Table B holds the same points as the rows below and some others, measured another way and shuffled. Each row below is followed by which row of B it is.
B, 72 rows:
[[  34   45 -166 -143 -168 -175  163  -76 -102  106   54 -254 -168  281
  -274  -95  -36  103  -31]
 [-119  -34   39  196    2  315  165    0  159  -64 -170   71  111  -72
   185  -71 -174    0   13]
 [ 117  151  308 -164  -28 -125 -106 -327 -115  229  136   91  216   58
    36  -74 -226 -138  216]
 [ 174  258  -17 -315   89  -42  127   50 -282  226 -424 -185 -403 -223
  -497  193  143  213 -436]
 [ -14 -180 -437  -65 -129  137  306  305   31 -122 -199 -228 -272  217
   -64  -86  -38  278  -52]
 [   8    0   68   82  173  142   10 -159  -49  149  -61   72   11  -32
    78    8  -14 -125   28]
 [  38   12 -200   38   93   66  136  -29 -150  178 -202 -146 -240   32
  -207   66   96   80 -226]
 [ -82  -56 -221  250   83  157  114 -134  -22   81  -85  -51  -76  149
    38  -19   42  -43  -75]
 [  38  -51    8  -67  -24  143   68   24   17    3  -82   70   86   38
   182  -74 -197   37  166]
 [ 107  -64  236   26  -96  -14   86  -77  -46  351  104  -88  157   12
  -161 -104 -290   24   37]
 [ -61  149    3  -26 -183  -19  186 -104   24   11  -82 -137  -27   82
  -175  -77 -126   88  -94]
 [-122  -50  -58  506  336  191 -114 -507  -80  256   86  162  127  139
   263   22  120 -390   56]
 [   8   38 -248  262  144   67   29 -250 -216  277 -176  -74 -140   98
  -118  106  120  -32 -253]
 [ -44 -178   91  406 -240   79   44 -267   88  247  247   36  492  277
   225 -231 -482  -66  251]
 [-187   -6 -101  410 -196  119   54 -361  117  -11  106   79  346  322
   316 -180 -280 -112  175]
 [  77  -84  394 -120 -361   98  136  103  186   63   80   64  452  -26
   158 -254 -658  151  327]
 [  28 -116 -438  156   41  131  155   52 -147  124 -241 -151 -240  166
   -92   48   61  158 -210]
 [ -16 -171  -69  337    6  124   84 -145  -25  271   66  -57  124  160
    30  -82 -162  -46   17]
 [-130  -74   48  154   -7  189   83 -142  162  -77  102   99  194  144
   306 -165 -174 -151  269]
 [ 131  114   40 -439 -196    8  351  386  -24   21 -345 -303 -333 -191
  -508   -1 -115  407 -293]
 [  44  155  204 -219 -200  -37   63 -113   15    9   -9   31  167   38
    35 -120 -297   41  166]
 [ 237  115   -6 -588  -43 -294  131   93 -245  196   -7 -303 -391   88
  -499   -4   63  166  -54]
 [ 124  -71 -411 -211   15  -63  239  207 -213  139 -187 -351 -503  171
  -412   44  179  254 -244]
 [  -6  145  346  -59 -523  -52  218  -57  149   74   29 -108  362   28
  -155 -234 -594  215   48]
 [-116  195   17 -104 -474  -68  220 -101  159 -189   -3 -108  176  234
   -21 -225 -371  168   96]
 [-211   -8   13  307 -162  198  195 -150  221  -83   17   -5  204  130
   150 -179 -227  -48   71]
 [   1   64  199 -278 -327  -16   56  -56  158 -191  121  118  336  183
   316 -254 -461   36  465]
 [  42 -101 -281   31   23  184  154  131  -75   42 -264  -64 -148   56
    18   18  -37  166  -95]
 [ 206  -94   -9 -178  216 -157   33  -62 -273  447  134 -223 -290   95
  -377   29  143  -58  -44]
 [ 103   84  124 -547  -63  -81   98  105    2 -109   19  -31 -116   50
   -19 -111 -104   52  267]
 [-112  -62 -177  220 -116  238  212   16  106  -67 -172  -34   45   94
   109  -86 -168  106  -43]
 [ -98   81    4  124 -279  295  180   36  170 -171 -332  111  258  -60
   248  -94 -408  205   -6]
 [-126  -68  -55  453  130  189   72 -288    8  217   16   -4   79   99
    55  -29   -8 -177  -73]
 [   6  -82 -157  -65 -127    0  261  126    2   68  -29 -256 -187  158
  -244 -102  -69  165  -69]
 [  39   92  245 -205 -112  175  106   81   90  -81 -191  111  152 -170
   143  -77 -320  103  124]
 [ 174 -121 -205    9  116   40  140  105 -244  377 -193 -234 -297    3
  -350   96   60  170 -277]
 [ -21  -15  100   65 -356  -49   72 -196   88   62  195    0  379  287
   157 -246 -468   20  292]
 [ -27  103   72  172   55   27  -13 -349  -81  209    6   33  101   68
    12  -13  -65 -147  -14]
 [  67   74   22 -233  156   78  122   66  -81   61 -202  -68 -268 -121
  -164   52   99   33  -97]
 [ 116  231  128 -588 -202 -209  131   40  -62  -56  -38 -145 -159   53
  -242  -85 -117  153   85]
 [  83   97  193 -115  -22   69  128   19  -56  180 -179  -69  -39 -170
  -214    8 -141   98 -135]
 [  53 -148 -212  291  539   89 -151 -373 -288  412   77   50 -189  160
    79  126  347 -364   -1]
 [   0  -23  260  -95   45  178   37  -37  111  -20   21  159  184  -69
   251 -114 -220 -110  282]
 [  95  -56 -340  137  190    6   69 -111 -295  356 -166 -193 -323  125
  -282  125  211   38 -292]
 [  64  -20   19   24  -57  187   87   37  -24   91 -217   52  103  -64
    96  -19 -244  120   -4]
 [ 273  -74 -129 -552   99  -76  186  372 -233  174 -183 -280 -512  -48
  -434   58  114  257 -115]
 [ -38  102  159  234  119  165  -56 -338  -37  172  -93  169  198  -69
   170   17 -107 -181    6]
 [-151  268  126  137    5  224  144 -184   75  -54 -323   55   11 -200
   -31   36  -47  -10 -239]
 [ -89 -145  -71  241   -5  207  147  -45   94   46    4  -15   88  119
   130 -117 -147  -32   79]
 [ 135  -40  262 -115 -239 -206   60 -152  -50  339  319 -141  218  207
  -185 -204 -368    8  215]
 [ -11    9  186  120  -89  102   73 -154   44  149   10   36  229    8
    61 -103 -280  -31   80]
 [  65 -239 -165  -63 -112   84  129  141   27   23   64  -54   42  248
   161 -164 -233  102  267]
 [ 152 -219  155 -157  -20   17  113  128  -11  238  165  -95   45   63
   -65 -146 -237   33  222]
 [ -13  -76  -44  262  136   89   53 -214  -83  279   34  -53   -8  102
   -46  -20   11 -126  -57]
 [ -66  -34   75   22 -374  168  219   91  218 -138  -64   16  301   87
   187 -224 -496  188  184]
 [  76  -37  149  209  285   28 -109 -375 -189  455  133   52   65   27
   -22   34   32 -285   29]
 [  81  193  215 -432  -60   48  157  136   11  -71 -232  -35 -127 -204
  -150  -17 -119  145  -23]
 [  72 -134  -42   67   27  135   28  -35  -55  154  -37   43  105   90
   161  -53 -184    6  138]
 [ -29   31   80  134  172  160   32 -191  -29  146  -67   56    7  -47
    46   11    5 -140  -19]
 [  62  259   15 -436  -68  -80  101  -17  -87  -98 -199  -61 -205  -12
  -143    3   -1  105  -27]
 [-176  -16 -335   78 -374 -119  237 -151  118 -158  200 -227   21  555
     5 -270 -167   64  168]
 [  19  -86 -539 -141   -5   -5  247  179 -127  -50 -175 -288 -468  279
  -214   -3  188  206 -144]
 [  73 -137  -11   45   38  135   86   31  -44  190  -56  -24   23   26
    26  -41 -149   41   44]
 [ 264 -184 -157 -448   18 -117  244  386 -201  253  -51 -376 -468   62
  -504  -18   53  275  -97]
 [ 161 -247  138  -82  130   62   94  117  -57  324  137 -101  -43    1
  -111  -79 -111  -27  139]
 [ -81  -46   -3  256  100  172   96 -168   29  141  -15   -5   26   39
    35  -41  -31 -116  -25]
 [ -41   55  131 -189   70  237   69   34  128 -211 -155  183   49 -106
   303  -67 -116  -48  222]
 [  69   28 -394 -252   44   30  200  180 -161  -44 -315 -208 -464   94
  -224   69  188  217 -199]
 [ -76   21  192  135 -172  242  104  -65  170  -44 -102  144  341  -54
   265 -138 -410   28  147]
 [ 183  -70  395 -394  -15  -48  -10   26    6  147  227   66  170   -4
    80 -166 -304  -71  430]
 [  97   64  -37 -306 -313  -24  380  345  -10   48 -277 -356 -261  -72
  -510  -56 -199  443 -288]
 [ -84  -13    9  394   47  183  -25 -345   -1  171  -13  136  258  102
   250  -46 -164 -167   61]]
Rows of B count from 0, top down.

[  47 -354    9  -21 -142  173   41  104 -161 -105   80 -353 -268  -18
 -293  390  -24  101 -211  144  434 -121 -391 -177  119   76  202  -79] => 31
[-123  307   13  -46  230 -185 -197   15   97  220  -23  438  336  -15
   77 -399   30   63  252 -112  -96  191  388  140  -95 -283 -256   95] => 28
[  57 -147 -141  -44  -40  274  181   59  -88   27   16  160 -142   37
 -159  340 -147  133  130  129   92 -201 -288  -21   76   42   80 -171] => 35
[ 177   51 -229 -215  117 -147   -2   66 -235   44  105  333  322  257
 -227 -144 -327  202  165  239  324  180 -200  -61 -162 -251 -124 -302] => 41
[ -55 -159  -59  -22  -23  288   76   62  -67   47  -65   92 -104   65
 -117  213 -116   15  154  -19  -88  -49 -176   13   49   70    1  -85] => 17
[  15 -143  -95  -60   42  183  -13   85 -113   24  -16  128   25   43
 -211  162 -141   57  162   47  142   26 -161   -3  -19  -33  -19 -162] => 53
[ -86  -81  120   26   21  -34 -190   49   15   25   31 -155  -22  -95
  -89   13  100   45  -47  -41  212   51  116  -27   36  -97   26  121] => 68
[ -19  -24  -50 -106   94  -96  -32   68  -38  148  -46  162  296 -125
 -134 -301 -162   -6    4 -239   23  340  -76   55   42 -175 -326  -79] => 51
[ -85  131  115  -44  -27 -265  -41  -42   32  108   70  -74   52  122
  148 -260   38  120 -120   -7  -54   50  143  -59   45 -164  -41  212] => 8
[-247 -103  131  -65 -169  187  144   39  -94  108 -149 -202 -111  365
   86 -176  -85 -176 -128 -222 -607  198 -266  -70   95  193 -154  147] => 60
[ -15 -148  -81  -89   62  145  -23  113 -115   64  -60  131  136  -15
 -246  -21 -166  -25   92 -103   78  217 -213   20   -6  -45 -177 -165] => 22
[ -37  132  -38  -28  -41  -50  282  -31  125  215    9  238  -32 -140
  152  -92  -25  148  -67 -117 -217 -148  -75   48  234  -81 -134   99] => 52
[ -51  314  118  -95   -9 -575   20  -83   84  199  134   -8  207   39
  250 -575   61  195 -306  -58  -27  131  179  -66  105 -308 -181  291] => 29
[-273   69  212   37   51   18 -114  128   86  146  -61  -72  -35 -128
  -45 -216  292  -85 -195 -227  -64  119   51   12  100  -14 -153  254] => 54
[ -74  182  -11   -3  -68  -31  306  -66  157  232    8  247  -98  -71
  253  -68    1  161  -29  -91 -344 -236   -3   54  236  -54  -79  161] => 64
[-100  180  150   24  -59 -124  -42  -21   16   31  154 -101 -239  264
  145   75  235  233  -88  317  115 -321  159 -135   -1  -75  278  267] => 3
[ 141  -38  -23 -122  -80 -313   23   -8 -139  -20  199 -180   38  121
  -86  -60 -111  258 -244  227  430    2 -172 -190   39 -201   74  -21] => 59
[-269  -76  179    2    3   66 -159   35   37  128 -161 -124   96   44
   44 -291    8 -199   22 -379 -400  355  129   67   30    8 -242  196] => 4
[-112 -213   16   54   68  356  -23  202   18   64  -77   48 -130 -387
 -349  265  143  -51  -30 -174  255  -22 -224   55  148   65  -72  -63] => 70
[ 112  232  -65  -89   40 -470  111  -90  108  195  152  227  237 -202
  144 -335  -89  300 -119  -21  164    2  124   16  145 -362 -163   78] => 69
[ -77 -202   24  -69  -44  159  -68   85 -173  -20  -39 -148  -27  247
 -174   54 -117  -39   23   14    9  159 -205  -89  -42   43   -2  -54] => 14
[ -55   65   75  -23   88 -209 -261  -17   13   50   54    6  172   68
   18 -186   -3   96  108   12  134  145  311    7  -88 -233  -25  112] => 5
[ 164  -53 -152  -90 -115 -118  309  -69  -16   92  104   89  -19  -71
   38   66 -252  261  -83   56   78 -152 -236  -53  203 -126  -15  -80] => 45
[ -82   99  -11  -13 -101    5  300  -81  130  210  -31  175  -89  -25
  254  -72  -74  111   -2 -150 -431 -160  -26   52  230  -16  -98  147] => 63
[  -6  170   75  -77  -14 -391  -10  -32   11  107  137  -48  103   47
   93 -308   40  197 -233   58  157   45   70  -93   65 -239  -57  167] => 39
[ -88 -170    3   -9    5  278  -64   93  -88   11  -54    5  -89  113
 -161  199  -48  -22  151   10    1    9 -111   -9  -21   59   31  -53] => 32
[-200  -69  138  103  110  210 -223  137   92   69  -58    3  -98 -275
 -179  134  270  -44   54 -146  173  -16  149   73   49   -9   -2  126] => 23
[  87 -301 -111  -51 -161  254  227   30 -133  -35   30  -97 -231   68
 -154  398 -214  126   -7  114   98 -181 -411  -99  138   97  137 -162] => 65
[-157  -81   87  -31   89   74 -273   80  -67   43  -74  -26  132  121
 -131 -127  -22  -94  147 -121  -23  289  125   24 -108  -64 -111   34] => 7
[ -56   32   62  -32   33  -73 -193    5  -62    8   62  -21   31  238
   -8  -32    8  109  112  151  109   20  168  -59 -109 -126   87   78] => 37
[ -97   -8   73   23   90    0 -212   50   29   64    1   34   55  -73
  -83  -19   84   46   99  -40  153   56  193   36  -26 -128  -14   82] => 50
